Here is a tiny trained network, its code and every weight. The questions are about switching its units off for an input and a class, where a switched-off unit gives its printed mean instead of its output.

import numpy as np


def w(rows, s, z=0):
    codes = np.array(rows[::2]) - 128.0
    scale = np.full(codes.shape[1], s)
    scale[-1] = z or s
    return codes * scale


def f(y):
    return np.maximum(y, 0)


def log_softmax(a):
    a = a - a.max(-1, keepdims=True)
    return a - np.log(np.exp(a).sum(-1, keepdims=True))


def net(x, mask):
    res = np.array(x, float).reshape(1, 4) / 4 @ E
    y = f(res @ A[0][:, :-1].T + A[0][:, -1])
    res = res + np.where(mask, y, B[0][:, -1]) @ B[0][:, :-1]
    return log_softmax(res[-1] @ U[:, :-1].T + U[:, -1])


A, B = {}, {}
E = w([
[112,218,179,202,153,154,143,9,9,185],'x0',
[90,110,202,227,213,9,131,134,193,73],'x1',
[129,56,78,147,166,121,163,95,127,151],'x2',
[110,147,57,148,130,99,121,93,155,153],'x3',
],0.012)
A[0] = w([
[148,104,49,35,60,195,131,172,124,123,253],'N0',
[138,159,132,94,151,171,114,94,53,214,150],'N1',
[125,169,170,188,152,136,161,96,139,120,98],'N2',
[98,134,84,133,169,64,184,209,167,65,196],'N3',
[187,143,143,105,118,139,135,166,245,92,228],'N4',
[142,128,103,120,91,127,135,64,54,166,174],'N5',
[180,91,126,135,169,113,85,139,182,53,163],'N6',
[88,154,146,242,187,124,136,105,132,114,129],'N7',
[139,122,76,71,136,182,131,145,168,136,217],'N8',
[190,119,111,98,111,152,117,182,115,105,232],'N9',
[161,167,118,114,97,181,184,107,97,169,155],'N10',
[90,188,158,184,188,146,125,90,67,144,155],'N11',
],0.011,0.0053)
B[0] = w([
[186,204,58,91,132,144,193,18,162,145,251],'N0',
[163,162,239,246,120,219,122,233,197,167,204],'N1',
[201,61,174,34,172,42,133,129,81,46,177],'N2',
[167,104,122,234,96,161,70,46,222,17,207],'N3',
[128,122,112,112,114,220,146,42,200,59,212],'N4',
[173,158,228,162,118,164,134,165,185,163,193],'N5',
[60,157,146,255,40,193,105,136,208,19,190],'N6',
[128,37,175,101,180,81,103,121,134,103,204],'N7',
[205,219,49,141,90,140,238,93,62,85,196],'N8',
[124,161,97,117,21,85,219,73,162,143,192],'N9',
[120,210,213,143,74,228,127,132,207,211,191],'N10',
[225,87,184,159,210,6,185,193,112,125,218],'N11',
],0.0072,0.022)
U = w([
[183,151,44,84,97,149,255,87,147,139,254],'0',
[136,91,102,66,154,174,57,193,104,129,43],'1',
[141,148,203,212,106,187,160,178,169,240,152],'2',
[108,105,87,110,126,148,89,142,64,174,40],'3',
[17,102,121,102,84,132,121,129,94,184,39],'4',
[55,83,150,188,103,172,89,120,202,42,160],'5',
[116,92,108,70,129,131,142,123,88,150,26],'6',
[165,42,204,80,190,43,151,157,94,69,103],'7',
],0.0098,0.0031)

Each question gives the input, the list of numbers given to net, and the class t.
The units are the neurons (one row each of A and B). Each row of codes is followed by its name. A weight is (code - 128) times the scale printed after its matrix; where a second scale follows, it is the last column's (A, B and U).
mask holds one flag per neuron, in row order. A switched-off neuron (its flag False) gives its mean, the last column of its row in B, instead of its output. The means were averaged over made-up inputs and are rounded, as every weight is.
A unit's drop is (log p(t) with every unit on - log p(t) with that unit switched off) / (log p(t) with every unit on - log p(t) with every unit switched off).
The circuit of an input: a set's keep is (log p(t) with only the set's units on - log p(t) with every unit switched off) / (log p(t) with every unit on - log p(t) with every unit switched off). Starting from all 12 units, units are removed one at a time, each time the one whose removal leaves the highest keep (on an exact tie, the one counted first), for as long as the keep stays at least 0.8.
units of the circuit, in order: the units of the circuit, biggest drop first
k most important neurons: the k neurons with the biggest drops, biggest first
drop when u is switched off: that unit's drop, to one decimal
input [-7,1,1,5], class 5: units of the circuit, in order -> [N3]
input [-3,1,8,-4], class 5: 2 most important neurons -> [N6 N0]
input [-8,1,7,6], class 5: 2 most important neurons -> [N3 N6]
input [4,0,-3,8], class 2: 2 most important neurons -> [N1 N5]
input [0,2,-2,-1], class 5: 2 most important neurons -> [N11 N0]
input [-7,2,3,8], class 5: 2 most important neurons -> [N3 N6]
input [1,-8,-1,1], class 2: 3 most important neurons -> [N1 N10 N5]
input [-4,1,7,-6], class 5: drop when N3 is switched off -> 0.3
input [3,4,1,4], class 7: drop when N6 is switched off -> 0.0
input [5,1,1,0], class 7: drop when N2 is switched off -> 0.1
input [1,-5,-5,6], class 2: 2 most important neurons -> [N1 N10]
